Below are the code and all the weights of a small trained network. Each question names an input and a target symbol and asks about switching units off, where a switched-off unit gives its printed mean instead of its output.

import numpy as np


def w(rows, s, z=0):
    codes = np.array(rows[::2]) - 128.0
    scale = np.full(codes.shape[1], s)
    scale[-1] = z or s
    return codes * scale


def norm(h):
    return h / np.sqrt((h * h).mean(-1, keepdims=True) + 1e-5)


def f(y):
    return np.maximum(y, 0)


def softmax(a):
    e = np.exp(a - a.max(-1, keepdims=True))
    return e / e.sum(-1, keepdims=True)


def log_softmax(a):
    a = a - a.max(-1, keepdims=True)
    return a - np.log(np.exp(a).sum(-1, keepdims=True))


def net(x, mask):
    ids = ['αβγζθλμπστφω'.index(c) for c in x.split()]
    T = len(ids)
    res = E[ids] + P[:T]
    u = 0
    for l in range(3):
        r = norm(res)
        for j in range(2):
            rows = slice(2 * j, 2 * j + 2)
            q, k, v = (r @ M[l][rows].T for M in (Q, K, V))
            z = softmax(np.where(np.tri(T) > 0, q @ k.T / 2**0.5, -1e9)) @ v
            o = O[l][rows]
            res = res + np.where(mask[u + j], z, o[:, -1]) @ o[:, :-1]
        u += 2
        y = f(norm(res) @ A[l][:, :-1].T + A[l][:, -1])
        res = res + np.where(mask[u : u + 4], y, B[l][:, -1]) @ B[l][:, :-1]
        u += 4
    return log_softmax(norm(res)[-1] @ U[:, :-1].T + U[:, -1])


Q, K, V, O, A, B = {}, {}, {}, {}, {}, {}
E = w([
[68,63,150,114,124,239,125,2],'α',
[164,130,83,140,217,159,95,52],'β',
[83,113,84,235,186,106,162,193],'γ',
[149,109,213,77,113,112,195,112],'ζ',
[169,149,96,73,162,120,126,248],'θ',
[192,241,172,231,117,160,187,116],'λ',
[205,99,155,199,184,188,175,141],'μ',
[83,135,74,121,73,211,145,137],'π',
[21,142,96,74,64,101,100,94],'σ',
[84,3,90,191,131,115,75,124],'τ',
[131,138,140,154,140,18,83,98],'φ',
[118,103,184,157,18,140,101,184],'ω',
],0.011)
P = w([
[2,217,194,194,170,130,135,104],'0',
[183,75,54,163,95,101,164,132],'1',
[179,81,73,154,96,111,143,121],'2',
[167,88,84,167,98,125,138,119],'3',
[170,92,95,144,114,131,133,129],'4',
[155,97,103,138,113,140,126,135],'5',
[150,88,122,137,125,164,117,145],'6',
[142,96,116,129,123,158,107,139],'7',
[152,96,121,149,121,146,109,129],'8',
],0.0072)
Q[0] = w([
[171,122,156,107,202,123,193,189],'L0H1',
[153,84,68,205,169,160,207,82],'L0H1',
[162,84,100,216,155,196,164,253],'L0H2',
[134,97,186,149,99,95,144,181],'L0H2',
],0.031)
K[0] = w([
[99,212,88,113,208,95,162,175],'L0H1',
[126,121,127,122,255,184,123,28],'L0H1',
[119,82,149,92,61,250,55,144],'L0H2',
[132,102,181,81,79,110,162,124],'L0H2',
],0.03)
V[0] = w([
[116,71,131,92,125,192,65,94],'L0H1',
[134,130,98,89,205,121,127,104],'L0H1',
[117,158,87,78,215,95,205,51],'L0H2',
[84,170,34,129,89,254,152,140],'L0H2',
],0.0073)
O[0] = w([
[132,139,125,179,118,145,89,67,144],'L0H1',
[134,160,106,97,247,150,89,104,97],'L0H1',
[147,202,105,58,253,146,34,55,2],'L0H2',
[86,136,20,90,69,232,197,157,223],'L0H2',
],0.0051,0.0068)
A[0] = w([
[103,33,96,183,180,172,99,108,253],'L0N1',
[254,158,152,146,123,197,144,145,198],'L0N2',
[68,40,110,70,98,96,67,89,215],'L0N3',
[179,66,164,50,123,139,152,65,181],'L0N4',
],0.016,0.0034)
B[0] = w([
[202,16,51,223,120,153,115,37,249],'L0N1',
[214,138,174,70,121,122,254,78,204],'L0N2',
[160,125,128,123,7,62,209,53,194],'L0N3',
[201,89,132,111,56,212,90,89,162],'L0N4',
],0.0084,0.011)
Q[1] = w([
[211,87,93,145,115,119,197,121],'L1H1',
[255,59,40,149,60,70,191,66],'L1H1',
[212,105,75,131,143,43,161,168],'L1H2',
[60,185,173,96,171,118,63,121],'L1H2',
],0.028)
K[1] = w([
[34,136,124,145,111,138,113,136],'L1H1',
[5,171,94,125,154,161,31,196],'L1H1',
[148,106,251,144,137,122,26,170],'L1H2',
[206,138,26,100,164,75,177,159],'L1H2',
],0.024)
V[1] = w([
[128,187,48,87,158,60,132,172],'L1H1',
[218,112,86,139,108,63,220,74],'L1H1',
[171,133,4,144,140,121,229,147],'L1H2',
[210,85,106,101,81,193,117,194],'L1H2',
],0.012)
O[1] = w([
[119,162,3,140,110,114,174,127,20],'L1H1',
[96,100,170,166,177,89,214,105,255],'L1H1',
[76,154,77,206,124,231,202,177,119],'L1H2',
[212,104,191,137,86,221,110,173,193],'L1H2',
],0.0064,0.0072)
A[1] = w([
[187,208,134,53,172,72,187,245,253],'L1N1',
[199,78,65,216,166,93,118,173,75],'L1N2',
[115,254,177,161,71,211,112,108,88],'L1N3',
[124,91,80,58,67,151,163,58,82],'L1N4',
],0.014,0.0028)
B[1] = w([
[155,185,99,221,55,120,8,113,182],'L1N1',
[79,121,157,108,185,70,156,191,240],'L1N2',
[142,119,109,142,55,123,154,70,156],'L1N3',
[106,183,92,54,121,121,139,137,255],'L1N4',
],0.012,0.01)
Q[2] = w([
[127,129,138,133,111,137,154,140],'L2H1',
[3,193,201,63,194,217,47,141],'L2H1',
[31,195,201,83,219,211,41,123],'L2H2',
[98,173,162,99,132,161,124,135],'L2H2',
],0.037)
K[2] = w([
[111,94,134,136,128,132,123,124],'L2H1',
[251,98,60,74,120,74,150,201],'L2H1',
[239,90,63,54,106,80,135,194],'L2H2',
[157,139,122,138,142,128,139,142],'L2H2',
],0.031)
V[2] = w([
[212,154,159,227,209,64,118,176],'L2H1',
[179,16,63,124,210,149,95,86],'L2H1',
[16,183,163,54,175,148,170,187],'L2H2',
[254,184,161,152,206,219,174,135],'L2H2',
],0.014)
O[2] = w([
[196,254,144,94,112,111,147,204,197],'L2H1',
[176,161,42,181,40,46,49,159,18],'L2H1',
[105,200,157,206,174,166,93,78,2],'L2H2',
[251,125,42,134,177,73,148,106,19],'L2H2',
],0.008,0.0047)
A[2] = w([
[215,73,58,63,122,69,126,210,93],'L2N1',
[97,79,84,141,237,96,90,251,250],'L2N2',
[69,76,184,100,144,213,113,112,247],'L2N3',
[149,142,59,81,245,162,62,76,34],'L2N4',
],0.017,0.0015)
B[2] = w([
[21,116,144,128,254,135,55,235,245],'L2N1',
[118,165,205,108,61,251,42,4,202],'L2N2',
[214,202,83,104,136,89,25,196,225],'L2N3',
[212,212,47,210,169,79,182,143,143],'L2N4',
],0.0099,0.011)
U = w([
[175,71,70,140,92,170,84,36,147],'α',
[188,155,73,161,226,106,114,126,254],'β',
[51,137,177,164,182,190,95,93,159],'γ',
[209,114,184,21,117,142,61,131,142],'ζ',
[154,190,65,179,107,103,29,183,2],'θ',
[163,221,164,196,100,149,186,77,180],'λ',
[163,109,162,106,221,158,244,148,57],'μ',
[76,168,20,73,110,213,150,170,168],'π',
[49,181,125,74,96,54,147,61,41],'σ',
[83,33,78,201,122,70,160,122,13],'τ',
[113,131,178,96,176,2,78,90,198],'φ',
[99,82,203,160,52,123,153,232,154],'ω',
],0.0085,0.0028)

Each question gives the input, a string of symbols that net reads in full, and the target symbol t.
The units are the heads (2 rows each of Q, K, V and O) and the neurons (one row each of A and B). Each row of codes is followed by its name. A weight is (code - 128) times the scale printed after its matrix; where a second scale follows, it is the last column's (O, A, B and U).
mask holds one flag per unit, layer by layer, with each layer's heads first. A switched-off unit (its flag False) gives its mean, the last column of its rows in O or B, instead of its output. The means were averaged over made-up inputs and are rounded, as every weight is.
A unit's drop is (log p(t) with every unit on - log p(t) with that unit switched off) / (log p(t) with every unit on - log p(t) with every unit switched off).
The circuit of an input: a set's keep is (log p(t) with only the set's units on - log p(t) with every unit switched off) / (log p(t) with every unit on - log p(t) with every unit switched off). Starting from the 12 units with the biggest drops (on a tie, the unit counted first), units are removed one at a time, each time the one whose removal leaves the highest keep (on an exact tie, the one counted first), for as long as the keep stays at least 0.8.
units of the circuit, in order: the units of the circuit, biggest drop first
k most important neurons of layer l: the k neurons of layer l with the biggest drops, biggest first
heads that matter: for each layer, one digit per head in row order, 1 if its drop is at least 0.15 and else 0, layers parted by /
input λ ω τ, target μ: heads that matter : 00 / 00 / 10
input θ τ α, target π: heads that matter : 00 / 10 / 01
input σ β φ γ μ α μ α σ, target σ: 3 most important neurons of layer 0 : [L0N3 L0N1 L0N4]
input λ ζ π π, target μ: units of the circuit, in order : [L2H1]
input φ σ γ π γ, target σ: units of the circuit, in order : [L1H2 L0H2 L0N1]
input σ ζ π τ γ λ ω α, target α: heads that matter : 01 / 00 / 00
input α λ ω α θ, target θ: units of the circuit, in order : [L1N1 L0N1]
input π π μ σ γ α α τ, target α: units of the circuit, in order : [L2H1 L2N1 L2N3]
input ζ γ γ μ λ, target ζ: units of the circuit, in order : [L0N2 L0N3 L0N1 L1H1]
input ζ λ τ, target φ: units of the circuit, in order : [L0H2 L1H2]
input γ π τ σ, target λ: heads that matter : 00 / 00 / 01
input μ α μ μ σ γ θ, target β: 2 most important neurons of layer 0 : [L0N3 L0N2]
input π λ λ ω θ λ γ θ α, target α: heads that matter : 00 / 00 / 00
input ω ζ α θ φ γ, target ζ: units of the circuit, in order : [L2N3 L2H1]
input λ γ φ π γ γ θ, target π: heads that matter : 01 / 00 / 10
input μ γ μ, target μ: units of the circuit, in order : [L1H1]
input γ ω λ γ γ α θ π θ, target λ: 2 most important neurons of layer 0 : [L0N2 L0N1]
input τ θ ω β λ, target ω: heads that matter : 01 / 00 / 11
input λ γ φ π γ φ σ, target φ: 2 most important neurons of layer 0 : [L0N3 L0N2]
input φ λ α γ τ, target τ: 2 most important neurons of layer 0 : [L0N1 L0N3]
input μ π ω λ γ λ μ ζ μ, target β: units of the circuit, in order : [L2H2]
input λ π τ ω γ, target μ: heads that matter : 00 / 10 / 11
input μ ω π π σ γ φ γ α, target β: heads that matter : 01 / 00 / 01
input γ γ α ω γ ω θ, target λ: 2 most important neurons of layer 2 : [L2N1 L2N3]
input λ λ γ ω π π λ, target μ: 2 most important neurons of layer 2 : [L2N2 L2N3]
input β σ π γ π λ, target θ: heads that matter : 01 / 00 / 10
input λ τ λ λ θ θ θ, target μ: 2 most important neurons of layer 2 : [L2N3 L2N2]
input ζ φ γ γ, target φ: units of the circuit, in order : [L0H2]
input γ π β, target β: heads that matter : 01 / 00 / 00
